Below are the code and all the weights of a small trained network. Each question names an input and a class and asks about switching units off, where a switched-off unit gives its printed mean instead of its output.

import numpy as np


def w(rows, s, z=0):
    codes = np.array(rows[::2]) - 128.0
    scale = np.full(codes.shape[1], s)
    scale[-1] = z or s
    return codes * scale


def norm(h):
    return h / np.sqrt((h * h).mean(-1, keepdims=True) + 1e-5)


def f(y):
    return y / 2 * (1 + np.tanh(0.7978845608 * (y + 0.044715 * y**3)))


def log_softmax(a):
    a = a - a.max(-1, keepdims=True)
    return a - np.log(np.exp(a).sum(-1, keepdims=True))


def net(x, mask):
    res = np.array(x, float).reshape(1, 5) / 4 @ E
    u = 0
    for l in range(4):
        y = f(norm(res) @ A[l][:, :-1].T + A[l][:, -1])
        res = res + np.where(mask[u : u + 6], y, B[l][:, -1]) @ B[l][:, :-1]
        u += 6
    return log_softmax(norm(res)[-1] @ U[:, :-1].T + U[:, -1])


A, B = {}, {}
E = w([
[198,254,117,138],'x0',
[145,106,149,129],'x1',
[129,185,81,98],'x2',
[172,134,59,147],'x3',
[56,106,114,197],'x4',
],0.01)
A[0] = w([
[210,72,100,86,166],'L0N0',
[127,99,128,225,251],'L0N1',
[7,105,114,99,105],'L0N2',
[11,97,243,109,162],'L0N3',
[31,151,113,63,180],'L0N4',
[144,92,92,85,22],'L0N5',
],0.012,0.0021)
B[0] = w([
[122,162,1,108,184],'L0N0',
[122,36,189,215,188],'L0N1',
[207,141,96,137,203],'L0N2',
[234,85,243,182,254],'L0N3',
[109,21,172,153,177],'L0N4',
[112,58,143,59,139],'L0N5',
],0.0094,0.0079)
A[1] = w([
[54,120,103,254,198],'L1N0',
[140,28,141,185,183],'L1N1',
[59,120,172,177,59],'L1N2',
[226,112,130,121,121],'L1N3',
[233,107,106,101,136],'L1N4',
[196,107,115,253,250],'L1N5',
],0.014,0.0021)
B[1] = w([
[138,156,203,149,183],'L1N0',
[205,148,103,196,243],'L1N1',
[111,144,58,70,150],'L1N2',
[110,138,100,88,186],'L1N3',
[47,156,76,128,189],'L1N4',
[225,2,106,187,248],'L1N5',
],0.014,0.012)
A[2] = w([
[122,86,136,135,25],'L2N0',
[107,167,175,105,9],'L2N1',
[74,74,149,7,130],'L2N2',
[1,221,177,87,55],'L2N3',
[140,68,16,57,68],'L2N4',
[93,243,132,110,144],'L2N5',
],0.009,0.0015)
B[2] = w([
[182,241,123,187,137],'L2N0',
[165,133,98,113,103],'L2N1',
[133,130,81,251,150],'L2N2',
[229,137,106,63,196],'L2N3',
[6,86,82,110,253],'L2N4',
[162,104,151,133,213],'L2N5',
],0.012,0.0033)
A[3] = w([
[128,214,120,198,220],'L3N0',
[75,193,196,200,57],'L3N1',
[131,128,160,188,82],'L3N2',
[73,251,155,93,65],'L3N3',
[79,79,60,110,146],'L3N4',
[56,97,196,52,5],'L3N5',
],0.013,0.0014)
B[3] = w([
[23,27,214,88,153],'L3N0',
[52,122,245,143,105],'L3N1',
[149,113,215,98,229],'L3N2',
[152,217,235,18,169],'L3N3',
[63,138,121,221,252],'L3N4',
[129,20,143,20,111],'L3N5',
],0.011,0.0039)
U = w([
[38,133,60,134,196],'0',
[229,28,183,223,215],'1',
[98,120,228,119,2],'2',
[134,245,171,15,97],'3',
],0.011,0.004)

Each question gives the input, the list of numbers given to net, and the class t.
The units are the neurons (one row each of A and B). Each row of codes is followed by its name. A weight is (code - 128) times the scale printed after its matrix; where a second scale follows, it is the last column's (A, B and U).
mask holds one flag per neuron, layer by layer. A switched-off neuron (its flag False) gives its mean, the last column of its row in B, instead of its output. The means were averaged over made-up inputs and are rounded, as every weight is.
A unit's drop is (log p(t) with every unit on - log p(t) with that unit switched off) / (log p(t) with every unit on - log p(t) with every unit switched off).
The circuit of an input: a set's keep is (log p(t) with only the set's units on - log p(t) with every unit switched off) / (log p(t) with every unit on - log p(t) with every unit switched off). Starting from the 12 units with the biggest drops (on a tie, the unit counted first), units are removed one at a time, each time the one whose removal leaves the highest keep (on an exact tie, the one counted first), for as long as the keep stays at least 0.8.
units of the circuit, in order: the units of the circuit, biggest drop first
most important unit: the unit with the biggest drop
k most important neurons: the k neurons with the biggest drops, biggest first
top k neurons in layer l: the k neurons of layer l with the biggest drops, biggest first
input [2,1,1,2,-3], class 3: units of the circuit, in order : L1N5, L0N3, L0N1
input [2,5,5,-4,-2], class 3: units of the circuit, in order : L1N5, L0N3
input [7,8,7,5,-4], class 3: units of the circuit, in order : L1N5, L0N1, L0N3
input [5,-8,1,7,-8], class 3: units of the circuit, in order : L1N5, L0N1, L0N3
input [2,-4,4,5,-6], class 3: 3 most important neurons : L1N5, L0N3, L0N1
input [6,1,-6,-1,-3], class 0: top 2 neurons in layer 1 : L1N0, L1N1
input [0,5,4,2,-6], class 0: top neuron in layer 1 : L1N0
input [-4,-1,7,7,2], class 0: 4 most important neurons : L0N3, L0N1, L0N5, L1N5
input [5,-7,-2,0,-4], class 3: 3 most important neurons : L1N5, L0N3, L0N1
input [2,-6,7,5,-7], class 3: 2 most important neurons : L1N5, L3N3
input [8,4,-3,2,-8], class 3: top 2 neurons in layer 0 : L0N1, L0N3
input [8,-7,-3,-6,-3], class 3: top 2 neurons in layer 1 : L1N5, L1N1
input [3,-7,0,0,-2], class 3: top 2 neurons in layer 0 : L0N1, L0N3
input [-4,-3,3,4,0], class 0: most important unit : L0N3
